Small tables with named rows and columns. After each table, cells are looked up by row and column.

Table dizu
|  | bofim | rolimem | potav | dusuf | rit |
|---|---|---|---|---|---|
| vefa | 46 | 32 | 35 | 53 | 42 |
| dulegef | 52 | 44 | 47 | 46 | 82 |
| mek | 37 | 46 | 38 | 51 | 15 |
| rapapi | 46 | 27 | 34 | 62 | 54 |
| pitabu | 50 | 24 | 37 | 43 | 38 |
| nopomuv | 28 | 54 | 57 | 60 | 54 |
| kuguv | 39 | 31 | 57 | 44 | 57 |

What is the dusuf of rapapi in dizu?
62
What is the rit of nopomuv in dizu?
54
What is the bofim of mek in dizu?
37
What is the rolimem of vefa in dizu?
32
What is the rolimem of dulegef in dizu?
44
What is the rit of kuguv in dizu?
57
What is the dusuf of dulegef in dizu?
46
What is the bofim of dulegef in dizu?
52
What is the dusuf of kuguv in dizu?
44
What is the dusuf of nopomuv in dizu?
60
What is the bofim of vefa in dizu?
46
What is the potav of nopomuv in dizu?
57
What is the bofim of kuguv in dizu?
39
What is the potav of pitabu in dizu?
37
What is the rolimem of rapapi in dizu?
27
What is the potav of rapapi in dizu?
34
What is the rolimem of nopomuv in dizu?
54
What is the dusuf of vefa in dizu?
53
What is the dusuf of mek in dizu?
51
What is the potav of mek in dizu?
38
Row with the largest bofim: dulegef

pafas.tsv
	bakov	las	ribog	gosis	kifot
zanot	79	134	201	88	250
mipo	32	53	196	122	201
pobus	69	75	189	166	249
famuvu	161	121	145	163	123

mipo, bakov -> 32
famuvu, kifot -> 123
pobus, kifot -> 249
zanot, gosis -> 88
zanot, kifot -> 250
pobus, gosis -> 166
famuvu, las -> 121
mipo, gosis -> 122
pobus, bakov -> 69
mipo, ribog -> 196
mipo, las -> 53
zanot, las -> 134
zanot, bakov -> 79
pobus, ribog -> 189

voz =
columns: vus, kividig, mebelu, kitave
gop: [0.236, 0.547, 0.283, 0.721]
fel: [0.521, 0.636, 0.632, 0.613]
tuk: [0.597, 0.598, 0.591, 0.603]
mez: [0.616, 0.636, 0.570, 0.652]
nite: [0.483, 0.825, 0.797, 0.476]
ful: [0.597, 0.585, 0.591, 0.594]

nite, kitave: 0.476
fel, kividig: 0.636
gop, vus: 0.236
nite, vus: 0.483
gop, kividig: 0.547
ful, vus: 0.597
ful, mebelu: 0.591
mez, mebelu: 0.570
nite, mebelu: 0.797
fel, vus: 0.521
tuk, mebelu: 0.591

Table div
|  | valasit | padiz | felos | sas |
|---|---|---|---|---|
| fen | 164 | 133 | 67 | 118 |
| luf | 142 | 154 | 137 | 54 |
| fufe | 168 | 149 | 192 | 115 |
| funu | 170 | 193 | 181 | 147 |
| doke | 171 | 84 | 111 | 145 |
| dig | 125 | 215 | 223 | 109 |
| bugug | 166 | 48 | 57 | 145 |
| zap | 157 | 175 | 119 | 153 |
| fufeso | 210 | 85 | 13 | 74 |
| boti | 161 | 188 | 207 | 201 |
| vaf | 101 | 152 | 124 | 53 |
| ripana | 185 | 147 | 174 | 180 |
| tudizos | 162 | 127 | 103 | 92 |

What is the sas of fen in div? 118
What is the valasit of tudizos in div? 162
What is the felos of doke in div? 111
What is the padiz of fufeso in div? 85
What is the felos of dig in div? 223
What is the valasit of fufeso in div? 210
What is the sas of fufe in div? 115
What is the sas of dig in div? 109
What is the valasit of dig in div? 125
What is the felos of bugug in div? 57
What is the sas of doke in div? 145
What is the sas of funu in div? 147

bom =
         savuvi  golugup  vig  vez  fopu  por
nam         114      114  104  168    64  163
vodofu      117      115  117  109   123  110
loteki      115      114  106  160    77  155
koz         115      114  112  134    97  131
simabis     115      114  110  150    80  148
fivu        117      116  116  114   115  116
rafozof     119      119  133   38   191   46
vilob       117      116  122   90   141   93
zeru        224       91  149  150   108  124

What is the fopu of koz in bom?
97
What is the fopu of loteki in bom?
77
What is the vez of loteki in bom?
160
What is the vig of koz in bom?
112
What is the golugup of simabis in bom?
114
What is the por of nam in bom?
163
What is the golugup of vodofu in bom?
115
What is the por of vilob in bom?
93
What is the por of simabis in bom?
148
What is the fopu of simabis in bom?
80
What is the vez of simabis in bom?
150
What is the savuvi of rafozof in bom?
119
What is the savuvi of nam in bom?
114
What is the vig of fivu in bom?
116

